Look-ups in named tables: a row name and a column name give one cell, copied from the table.

Pafuz.csv
,Feb,Finad,Kapu,Ror,Dafi,Dilad,Lami,Mamubo,Zafid
Mepa,382,168,376,443,444,635,379,540,361
Somod,201,154,469,297,368,92,71,474,343
Gafaz,424,503,380,288,587,338,461,417,464
Fotudub,726,757,737,88,561,402,602,306,251
Vipi,534,361,521,520,373,713,117,574,346
Supam,750,746,413,466,314,590,377,183,512
Babena,645,376,598,723,409,92,759,46,417
Neber,372,308,381,412,199,440,441,544,562
Vema,542,749,405,507,441,189,525,276,764
Mobino,771,736,623,247,466,481,518,294,388

Supam, Dilad -> 590
Neber, Zafid -> 562
Somod, Zafid -> 343
Neber, Ror -> 412
Fotudub, Dilad -> 402
Supam, Ror -> 466
Vema, Lami -> 525
Supam, Lami -> 377
Vipi, Finad -> 361
Supam, Kapu -> 413
Mobino, Zafid -> 388
Vema, Zafid -> 764
Fotudub, Dafi -> 561
Fotudub, Mamubo -> 306
Fotudub, Zafid -> 251
Mepa, Feb -> 382
Neber, Lami -> 441
Gafaz, Finad -> 503
Which row has the largest Zafid? Vema

Mus:
,Bamaf,Koga,Tipubo,Pok,Garof,Les,Moz,Ral,Mese,Buzosiz
Ner,159,166,238,89,100,178,47,52,31,160
Vefikik,59,118,206,163,156,112,122,158,3,71
Bezi,52,116,204,172,164,108,132,170,4,65
Vakulup,52,116,204,170,162,108,129,168,2,65
Nutop,52,116,205,170,162,109,129,167,2,65

Bezi, Tipubo: 204
Nutop, Tipubo: 205
Vakulup, Mese: 2
Bezi, Bamaf: 52
Vefikik, Garof: 156
Ner, Bamaf: 159
Vakulup, Koga: 116
Nutop, Garof: 162
Vefikik, Moz: 122
Vefikik, Koga: 118
Nutop, Mese: 2
Nutop, Buzosiz: 65

Table Tovifab
	Tur	Komu
Rem	48	30
Bebak	57	10
Gupa	51	50
Lesar	15	52
Femegap	47	35
Fel	31	50
Nopa	75	53

What is the Tur of Rem in Tovifab? 48
What is the Komu of Bebak in Tovifab? 10
What is the Tur of Nopa in Tovifab? 75
What is the Tur of Lesar in Tovifab? 15
What is the Komu of Rem in Tovifab? 30
What is the Komu of Fel in Tovifab? 50
What is the Tur of Femegap in Tovifab? 47
What is the Komu of Nopa in Tovifab? 53
What is the Tur of Bebak in Tovifab? 57
What is the Komu of Femegap in Tovifab? 35
What is the Komu of Lesar in Tovifab? 52
What is the Tur of Gupa in Tovifab? 51
What is the Komu of Gupa in Tovifab? 50
What is the Tur of Fel in Tovifab? 31
Row with the largest Tur: Nopa

Lef:
         Lusi  Siv  Daba  Pog  Kuli
Bevi      105  162    63  126   116
Bezam     149  104   217  149   167
Nafez     152  105   216  148   165
Kug       131  104   217  151   176
Gesev     195  159    28   94    40
Nekogal   218  163    27   93    30
Vobere     25  116   200  168   228
Farege    170  105   221  148   160
Meb       216  162    23   91    28

What is the Siv of Bezam in Lef? 104
What is the Siv of Vobere in Lef? 116
What is the Kuli of Farege in Lef? 160
What is the Pog of Bezam in Lef? 149
What is the Siv of Bevi in Lef? 162
What is the Pog of Bevi in Lef? 126
What is the Lusi of Vobere in Lef? 25
What is the Kuli of Vobere in Lef? 228
What is the Siv of Nafez in Lef? 105
What is the Lusi of Nekogal in Lef? 218
What is the Siv of Kug in Lef? 104
What is the Daba of Bevi in Lef? 63
What is the Daba of Bezam in Lef? 217
What is the Daba of Vobere in Lef? 200
What is the Daba of Farege in Lef? 221

Zefov
cols = Fuv, Zef, Rol
Gek: [1518, 5788, -3825]
Fodezi: [6904, 1471, -800]
Tovo: [-1266, 5861, -3838]
Tep: [7073, -582, 613]
Dubafu: [2763, -5343, 3744]
Surivi: [-6740, 1553, -977]
Beb: [-6982, 78, 51]
Vilofa: [-6729, 1810, -1120]
Zufim: [-1083, -5783, 3899]
Rik: [3601, -4973, 3460]
Kag: [-6663, -1671, 1191]
Nidibe: [-6875, 1010, -625]
Nukav: [-6571, -1862, 1307]
Fega: [-7000, 204, -93]

Beb, Zef -> 78
Rik, Rol -> 3460
Rik, Zef -> -4973
Vilofa, Rol -> -1120
Fodezi, Rol -> -800
Tep, Zef -> -582
Row with the largest Rol: Zufim

Table Tezini
|  | Zivosif | Tatepi | Pip | Lebike | Lugozot | Fem | Did | Vuko | Gatana |
|---|---|---|---|---|---|---|---|---|---|
| Mez | 193 | 176 | 131 | 210 | 136 | 221 | 191 | 127 | 252 |
| Luz | 171 | 58 | 133 | 158 | 176 | 190 | 143 | 215 | 154 |
| Buk | 189 | 187 | 127 | 224 | 125 | 240 | 207 | 139 | 201 |
| Zabe | 134 | 237 | 126 | 156 | 101 | 149 | 158 | 163 | 107 |
| Tomovub | 154 | 124 | 212 | 173 | 130 | 105 | 155 | 115 | 213 |
| Lig | 154 | 125 | 242 | 181 | 131 | 87 | 156 | 124 | 177 |
| Davif | 153 | 60 | 137 | 126 | 169 | 194 | 173 | 211 | 157 |
| Nodedi | 158 | 211 | 122 | 144 | 143 | 124 | 75 | 161 | 137 |
| Debuda | 189 | 83 | 128 | 168 | 190 | 179 | 106 | 211 | 153 |
| Vasuto | 134 | 237 | 126 | 152 | 104 | 144 | 149 | 163 | 110 |

Gatana of Luz is 154
Gatana of Buk is 201
Gatana of Davif is 157
Lugozot of Nodedi is 143
Zivosif of Zabe is 134
Lugozot of Vasuto is 104
Pip of Debuda is 128

Gab:
        Kes  Nik  Gup  Lafipit  Kise  Sizimas  Fevone  Rap  Zema
Bilas    49   51   48       58    59       50      59   27    68
Ser      58   68   33       57    82       73      47    0    53
Fazofi   52   62   58       45    92       21      30   13    51
Telipu   56   13   59       51    80       50      66   46    68
Rogok    53   63   60       43    92       23      33   19    51
Vez      54    9   53       55    79       50      61   31    70
Vil      56   56   65       40    91       30      47   40    54
Naf      52   45   53       48    73       86      47   18    62
Poguk    54   62   61       42    92       25      36   24    51
Kas      49   43   56       52    61       66      55   28    68
Volu     58   66   35       55    83       77      47    0    54
Gam      55   69   33       63    72       49      57   10    59
Sil      48   42   56       52    62       66      56   28    68

Rap of Volu: 0
Kes of Fazofi: 52
Gup of Gam: 33
Fevone of Vez: 61
Fevone of Gam: 57
Sizimas of Kas: 66
Lafipit of Kas: 52
Zema of Ser: 53
Rap of Vil: 40
Kise of Vez: 79
Fevone of Telipu: 66
Kes of Bilas: 49
Rap of Naf: 18
Gup of Telipu: 59
Fevone of Sil: 56
Gup of Kas: 56
Sizimas of Gam: 49
Zema of Kas: 68
Fevone of Bilas: 59
Fevone of Kas: 55

